Here is a tiny trained network, its code and every weight. The questions are about switching its units off for an input and a target symbol, where a switched-off unit gives its printed mean instead of its output.

import numpy as np


def w(rows, s, z=0):
    codes = np.array(rows[::2]) - 128.0
    scale = np.full(codes.shape[1], s)
    scale[-1] = z or s
    return codes * scale


def f(y):
    return y / 2 * (1 + np.tanh(0.7978845608 * (y + 0.044715 * y**3)))


def softmax(a):
    e = np.exp(a - a.max(-1, keepdims=True))
    return e / e.sum(-1, keepdims=True)


def log_softmax(a):
    a = a - a.max(-1, keepdims=True)
    return a - np.log(np.exp(a).sum(-1, keepdims=True))


def net(x, mask):
    ids = ['ΓΛΞΦΨεζηθπτω'.index(c) for c in x.split()]
    T = len(ids)
    res = E[ids] + P[:T]
    r = res
    for j in range(3):
        rows = slice(2 * j, 2 * j + 2)
        q, k, v = (r @ M[0][rows].T for M in (Q, K, V))
        z = softmax(np.where(np.tri(T) > 0, q @ k.T / 2**0.5, -1e9)) @ v
        o = O[0][rows]
        res = res + np.where(mask[j], z, o[:, -1]) @ o[:, :-1]
    y = f(res @ A[0][:, :-1].T + A[0][:, -1])
    res = res + np.where(mask[3:19], y, B[0][:, -1]) @ B[0][:, :-1]
    return log_softmax(res[-1] @ U[:, :-1].T + U[:, -1])


Q, K, V, O, A, B = {}, {}, {}, {}, {}, {}
E = w([
[131,126,22,89,51,185,66,156,103,135],'Γ',
[134,144,130,128,126,95,127,108,90,61],'Λ',
[84,93,132,133,168,161,110,155,31,161],'Ξ',
[228,198,70,162,79,174,58,105,187,101],'Φ',
[190,150,148,125,86,123,237,85,32,124],'Ψ',
[155,100,124,143,126,213,148,185,162,91],'ε',
[90,102,92,140,128,148,129,137,254,69],'ζ',
[97,115,107,168,212,221,93,111,176,32],'η',
[180,102,144,86,70,86,113,185,187,185],'θ',
[53,164,123,184,164,77,102,61,149,177],'π',
[135,136,100,132,115,133,172,121,28,73],'τ',
[159,214,122,188,72,67,46,162,37,163],'ω',
],0.018)
P = w([
[154,80,100,170,110,114,147,101,129,127],'0',
[185,138,115,85,102,96,188,110,92,109],'1',
[138,66,152,130,58,115,129,83,98,133],'2',
[168,79,35,187,181,92,169,108,142,168],'3',
[128,165,214,113,66,130,138,147,95,102],'4',
[155,15,88,177,99,145,85,78,136,154],'5',
[112,199,190,70,162,128,171,193,151,121],'6',
[135,87,217,154,10,170,52,113,123,95],'7',
[117,211,67,85,205,126,182,139,180,162],'8',
[119,153,208,133,119,143,114,172,130,82],'9',
[161,73,54,145,178,173,152,122,192,205],'10',
],0.014)
Q[0] = w([
[188,100,119,151,95,174,62,84,175,146],'H1',
[174,146,46,157,187,140,182,148,163,207],'H1',
[157,13,90,145,80,131,109,70,137,157],'H2',
[121,101,219,65,26,126,62,176,76,74],'H2',
[134,127,65,132,213,98,177,152,164,150],'H3',
[132,181,212,149,116,92,156,254,121,112],'H3',
],0.01)
K[0] = w([
[182,74,56,143,173,97,178,90,98,150],'H1',
[106,218,106,58,174,121,159,142,135,143],'H1',
[161,101,60,145,163,92,136,106,136,156],'H2',
[123,54,131,227,61,124,118,110,113,126],'H2',
[95,202,147,56,136,119,161,171,128,96],'H3',
[101,131,245,119,86,131,119,123,128,109],'H3',
],0.012)
V[0] = w([
[207,149,113,155,41,150,138,160,159,253],'H1',
[100,61,144,123,120,177,187,176,167,175],'H1',
[95,93,53,118,107,125,80,125,105,129],'H2',
[95,150,160,132,114,179,193,170,13,200],'H2',
[124,164,161,2,69,23,153,109,144,89],'H3',
[164,153,86,85,116,175,218,150,135,48],'H3',
],0.0078)
O[0] = w([
[102,78,156,156,21,167,124,137,178,255,253],'H1',
[218,47,172,234,115,60,221,190,195,160,118],'H1',
[79,136,79,113,162,121,227,100,174,97,142],'H2',
[140,94,91,234,117,181,190,151,118,125,255],'H2',
[143,44,132,102,41,109,93,109,151,97,116],'H3',
[85,153,231,175,57,150,145,63,91,134,224],'H3',
],0.0082,0.0055)
A[0] = w([
[167,151,115,71,92,142,180,112,103,205,183],'N1',
[164,113,158,2,176,119,95,100,35,155,151],'N2',
[67,43,142,92,92,114,125,108,72,128,197],'N3',
[142,127,53,124,147,185,214,121,74,119,132],'N4',
[102,125,123,106,122,141,99,125,32,141,126],'N5',
[115,85,196,155,119,42,82,122,47,118,254],'N6',
[117,135,89,237,160,174,123,68,162,39,170],'N7',
[126,68,222,163,172,181,127,98,76,78,117],'N8',
[92,164,56,77,71,95,79,118,130,193,168],'N9',
[95,162,194,121,180,64,182,88,84,173,157],'N10',
[186,190,101,80,100,66,58,149,199,221,183],'N11',
[112,174,199,162,221,212,139,48,131,82,78],'N12',
[51,71,147,126,144,158,202,48,155,58,111],'N13',
[83,193,88,86,130,107,61,61,138,35,142],'N14',
[89,35,101,189,178,124,45,186,67,175,212],'N15',
[155,143,80,146,76,17,100,209,125,242,146],'N16',
],0.0078,0.0043)
B[0] = w([
[101,84,117,61,138,137,101,150,180,95,251],'N1',
[166,153,75,39,112,94,75,153,141,108,154],'N2',
[120,131,127,91,124,149,175,159,190,131,213],'N3',
[122,135,141,110,91,72,108,183,79,111,237],'N4',
[119,173,68,171,49,120,131,145,156,115,173],'N5',
[196,137,138,127,173,136,108,54,173,148,203],'N6',
[129,130,156,95,130,168,146,144,74,172,193],'N7',
[158,139,155,164,68,147,142,53,96,102,206],'N8',
[159,115,196,205,90,104,98,188,121,163,179],'N9',
[78,193,192,151,196,61,94,116,171,150,172],'N10',
[131,121,160,171,97,212,214,108,74,62,186],'N11',
[122,80,149,151,63,122,2,126,138,118,160],'N12',
[24,175,156,105,131,101,114,178,166,82,172],'N13',
[115,66,106,169,136,147,181,122,138,185,153],'N14',
[132,143,136,108,144,131,138,110,151,100,197],'N15',
[122,103,166,117,121,104,39,115,165,78,195],'N16',
],0.0084,0.011)
U = w([
[110,97,33,166,74,129,102,205,129,119,71],'Γ',
[127,114,45,121,123,142,90,72,130,32,172],'Λ',
[144,68,192,178,177,99,142,229,43,133,176],'Ξ',
[197,120,66,189,95,192,170,63,91,103,140],'Φ',
[136,178,163,130,126,159,82,182,164,189,56],'Ψ',
[193,163,154,140,193,121,131,128,179,120,191],'ε',
[30,151,141,180,161,141,198,168,200,85,75],'ζ',
[60,103,152,152,143,153,86,103,68,45,15],'η',
[190,29,136,124,177,125,119,150,164,141,251],'θ',
[139,123,201,254,182,66,138,142,144,239,74],'π',
[163,92,84,96,161,131,114,147,107,69,170],'τ',
[164,161,117,239,112,49,42,157,140,95,9],'ω',
],0.0064,0.0033)

Each question gives the input, a string of symbols that net reads in full, and the target symbol t.
The units are the heads (2 rows each of Q, K, V and O) and the neurons (one row each of A and B). Each row of codes is followed by its name. A weight is (code - 128) times the scale printed after its matrix; where a second scale follows, it is the last column's (O, A, B and U).
mask holds one flag per unit, heads first, then neurons. A switched-off unit (its flag False) gives its mean, the last column of its rows in O or B, instead of its output. The means were averaged over made-up inputs and are rounded, as every weight is.
A unit's drop is (log p(t) with every unit on - log p(t) with that unit switched off) / (log p(t) with every unit on - log p(t) with every unit switched off).
The circuit of an input: a set's keep is (log p(t) with only the set's units on - log p(t) with every unit switched off) / (log p(t) with every unit on - log p(t) with every unit switched off). Starting from the 12 units with the biggest drops (on a tie, the unit counted first), units are removed one at a time, each time the one whose removal leaves the highest keep (on an exact tie, the one counted first), for as long as the keep stays at least 0.8.
circuit, biggest first: the units of the circuit, biggest drop first
top k neurons: the k neurons with the biggest drops, biggest first
heads that matter: for each layer, one digit per head in row order, 1 if its drop is at least 0.15 and else 0, layers parted by /
input Λ Γ θ Ψ Ξ θ Ψ, target Ξ: circuit, biggest first -> [H2; N4; H1]
input Ξ Ψ Ξ Ψ Ψ Ψ ζ τ Ψ Ψ, target η: circuit, biggest first -> [H1; N12]
input Ξ Ψ Φ Ψ Ψ Ψ Ψ Ψ Ψ π τ, target Φ: circuit, biggest first -> [H2; H3; N8]
input Γ Λ θ Ξ, target Λ: heads that matter -> 100
input Φ Ξ Ψ ζ Φ Φ Ξ Ξ θ ε, target Ξ: heads that matter -> 011
input Γ ω ω Γ Ψ, target Γ: heads that matter -> 101
input Ψ τ Φ Γ Λ, target Ψ: circuit, biggest first -> [H1; H2; N9]
input Ψ Λ Γ Γ ζ η, target η: circuit, biggest first -> [N12; N7; N13]
input Ψ ζ τ Γ Φ Λ, target ζ: circuit, biggest first -> [H2; N13]
input Ψ Ψ Ξ Ξ Ψ η Ξ η Λ, target Ξ: circuit, biggest first -> [H2; N7; H1; N4]
input Ξ Ψ ω ω Ψ Λ θ ω ε, target θ: heads that matter -> 111
input Φ Ξ Λ π Λ, target Λ: circuit, biggest first -> [H1; N2; H2]
input Γ ζ ε Ψ π, target π: top 2 neurons -> [N10; N1]
input ζ Γ Φ Ξ θ θ Φ Ξ, target θ: heads that matter -> 101
input Ψ ω Γ Λ Ψ Ψ θ Φ Ξ Ψ Ψ, target Ξ: circuit, biggest first -> [N4; H1; H2; N6]
input ε Γ Φ Ψ η ζ Ξ, target ω: top 2 neurons -> [N12; N10]
input Ψ τ η, target η: heads that matter -> 000
input ε η Ψ Ψ Γ π Ψ ζ Ψ, target Φ: heads that matter -> 011
input ζ θ Ψ, target ε: heads that matter -> 010
input η Ξ Ψ Ξ Ξ ω θ, target θ: heads that matter -> 101
input Ψ Ψ Ψ Ψ Φ ζ, target ζ: heads that matter -> 001
input Ψ Ψ Ψ τ Ξ ε, target η: heads that matter -> 101
